Below are the code and all the weights of a small trained network. Each question names an input and a class and asks about switching units off, where a switched-off unit gives its printed mean instead of its output.

import numpy as np


def w(rows, s, z=0):
    codes = np.array(rows[::2]) - 128.0
    scale = np.full(codes.shape[1], s)
    scale[-1] = z or s
    return codes * scale


def norm(h):
    return h / np.sqrt((h * h).mean(-1, keepdims=True) + 1e-5)


def f(y):
    return np.maximum(y, 0)


def log_softmax(a):
    a = a - a.max(-1, keepdims=True)
    return a - np.log(np.exp(a).sum(-1, keepdims=True))


def net(x, mask):
    res = np.array(x, float).reshape(1, 8) / 4 @ E
    u = 0
    for l in range(2):
        y = f(norm(res) @ A[l][:, :-1].T + A[l][:, -1])
        res = res + np.where(mask[u : u + 16], y, B[l][:, -1]) @ B[l][:, :-1]
        u += 16
    return log_softmax(norm(res)[-1] @ U[:, :-1].T + U[:, -1])


A, B = {}, {}
E = w([
[145,143,104,159],'x0',
[108,44,106,164],'x1',
[72,107,92,68],'x2',
[61,94,108,165],'x3',
[38,116,244,154],'x4',
[168,140,75,75],'x5',
[143,71,180,239],'x6',
[117,202,3,141],'x7',
],0.0063)
A[0] = w([
[182,108,164,91,71],'0.n0',
[128,61,151,54,188],'0.n1',
[78,233,146,79,95],'0.n2',
[29,133,73,139,141],'0.n3',
[110,180,91,200,96],'0.n4',
[121,201,113,63,84],'0.n5',
[191,1,193,136,212],'0.n6',
[74,108,150,207,220],'0.n7',
[97,88,81,102,33],'0.n8',
[149,131,138,68,139],'0.n9',
[139,99,81,137,100],'0.n10',
[144,110,67,41,195],'0.n11',
[103,189,204,137,3],'0.n12',
[184,78,60,128,109],'0.n13',
[112,115,129,110,47],'0.n14',
[102,207,182,193,198],'0.n15',
],0.0092,0.0016)
B[0] = w([
[120,129,168,146,166],'0.n0',
[73,132,180,106,200],'0.n1',
[180,81,176,180,196],'0.n2',
[148,83,184,106,189],'0.n3',
[62,130,152,111,180],'0.n4',
[90,64,138,102,191],'0.n5',
[71,189,109,88,254],'0.n6',
[2,115,140,90,223],'0.n7',
[212,132,174,140,155],'0.n8',
[111,131,169,127,172],'0.n9',
[163,126,106,91,158],'0.n10',
[81,151,120,166,211],'0.n11',
[197,192,63,113,178],'0.n12',
[209,158,98,99,187],'0.n13',
[91,221,109,128,136],'0.n14',
[151,176,152,73,209],'0.n15',
],0.0068,0.0059)
A[1] = w([
[195,146,212,111,57],'1.n0',
[2,34,206,143,249],'1.n1',
[169,109,96,67,43],'1.n2',
[125,75,113,96,61],'1.n3',
[130,11,100,101,30],'1.n4',
[126,156,102,225,170],'1.n5',
[88,188,97,54,185],'1.n6',
[91,123,18,79,125],'1.n7',
[222,54,85,229,220],'1.n8',
[196,205,183,126,43],'1.n9',
[167,154,113,119,74],'1.n10',
[45,174,90,96,162],'1.n11',
[94,143,171,29,44],'1.n12',
[182,91,157,35,155],'1.n13',
[246,177,8,176,128],'1.n14',
[36,95,102,163,177],'1.n15',
],0.0088,0.0018)
B[1] = w([
[142,123,137,119,159],'1.n0',
[18,159,197,131,245],'1.n1',
[119,157,107,158,148],'1.n2',
[126,167,113,124,136],'1.n3',
[159,123,123,100,138],'1.n4',
[53,161,102,118,140],'1.n5',
[126,68,173,254,189],'1.n6',
[181,95,180,212,163],'1.n7',
[29,66,88,93,143],'1.n8',
[179,152,164,89,162],'1.n9',
[140,98,106,139,143],'1.n10',
[150,45,193,221,183],'1.n11',
[87,108,97,168,196],'1.n12',
[123,60,192,245,169],'1.n13',
[109,48,91,146,180],'1.n14',
[77,65,214,97,173],'1.n15',
],0.0055,0.011)
U = w([
[104,243,115,100,44],'0',
[205,139,181,126,238],'1',
[17,99,246,141,166],'2',
[205,118,68,151,100],'3',
[113,111,27,112,163],'4',
[142,163,103,32,2],'5',
],0.014,0.0062)

Each question gives the input, the list of numbers given to net, and the class t.
The units are the neurons (one row each of A and B). Each row of codes is followed by its name. A weight is (code - 128) times the scale printed after its matrix; where a second scale follows, it is the last column's (A, B and U).
mask holds one flag per neuron, layer by layer. A switched-off neuron (its flag False) gives its mean, the last column of its row in B, instead of its output. The means were averaged over made-up inputs and are rounded, as every weight is.
A unit's drop is (log p(t) with every unit on - log p(t) with that unit switched off) / (log p(t) with every unit on - log p(t) with every unit switched off).
The circuit of an input: a set's keep is (log p(t) with only the set's units on - log p(t) with every unit switched off) / (log p(t) with every unit on - log p(t) with every unit switched off). Starting from the 12 units with the biggest drops (on a tie, the unit counted first), units are removed one at a time, each time the one whose removal leaves the highest keep (on an exact tie, the one counted first), for as long as the keep stays at least 0.8.
circuit, biggest first: the units of the circuit, biggest drop first
most important unit: the unit with the biggest drop
k most important neurons: the k neurons with the biggest drops, biggest first
k most important neurons of layer l: the k neurons of layer l with the biggest drops, biggest first
drop when u is switched off: that unit's drop, to one decimal
input [-2,5,3,-7,-3,-5,-3,6], class 1: most important unit	1.n7
input [3,5,1,8,-8,-8,-2,3], class 4: circuit, biggest first	(0.n13; 1.n1)
input [-1,-8,0,-4,-2,3,-2,1], class 1: circuit, biggest first	(1.n1; 0.n2)
input [-4,8,-2,2,-8,-2,-7,5], class 3: 2 most important neurons	(1.n7; 1.n1)
input [-3,-3,-5,-3,0,2,1,-7], class 1: circuit, biggest first	(0.n7; 1.n1; 0.n12)
input [2,6,-3,3,-7,-4,1,-4], class 3: circuit, biggest first	(0.n13; 1.n1; 0.n1)
input [-4,1,-3,-4,6,5,-2,4], class 1: 2 most important neurons	(0.n7; 0.n12)
input [-1,8,5,1,-8,6,-5,0], class 3: 2 most important neurons	(1.n7; 1.n1)
input [1,-3,-5,6,-4,6,2,-7], class 1: 2 most important neurons of layer 1	(1.n1; 1.n9)
input [-7,-6,0,-5,-6,-4,-6,5], class 3: 2 most important neurons	(1.n1; 0.n7)
input [-4,-2,-7,-4,7,-8,-5,-2], class 1: 2 most important neurons	(0.n12; 0.n15)
input [-4,3,-2,8,-7,-3,7,6], class 4: 2 most important neurons of layer 0	(0.n13; 0.n1)
input [4,-8,-4,-3,-2,4,-3,-8], class 1: 2 most important neurons	(1.n1; 0.n7)
input [1,6,3,-5,-3,-3,3,2], class 1: most important unit	1.n7
input [7,-1,-4,0,-3,2,1,2], class 4: 2 most important neurons of layer 1	(1.n8; 1.n14)
input [3,-7,4,-3,7,4,5,2], class 1: 2 most important neurons	(0.n12; 1.n1)
input [5,-4,2,-3,-1,5,-5,0], class 3: 2 most important neurons of layer 1	(1.n1; 1.n15)
input [3,2,-3,-4,-2,-2,-2,3], class 4: drop when 0.n7 is switched off	0.2
input [5,-7,-5,-6,-3,-7,3,-8], class 1: drop when 1.n1 is switched off	0.2
input [-3,-6,-7,-5,7,3,-2,7], class 1: drop when 1.n1 is switched off	0.1
input [3,-8,-7,-6,-6,6,-8,6], class 3: most important neuron	(1.n14)
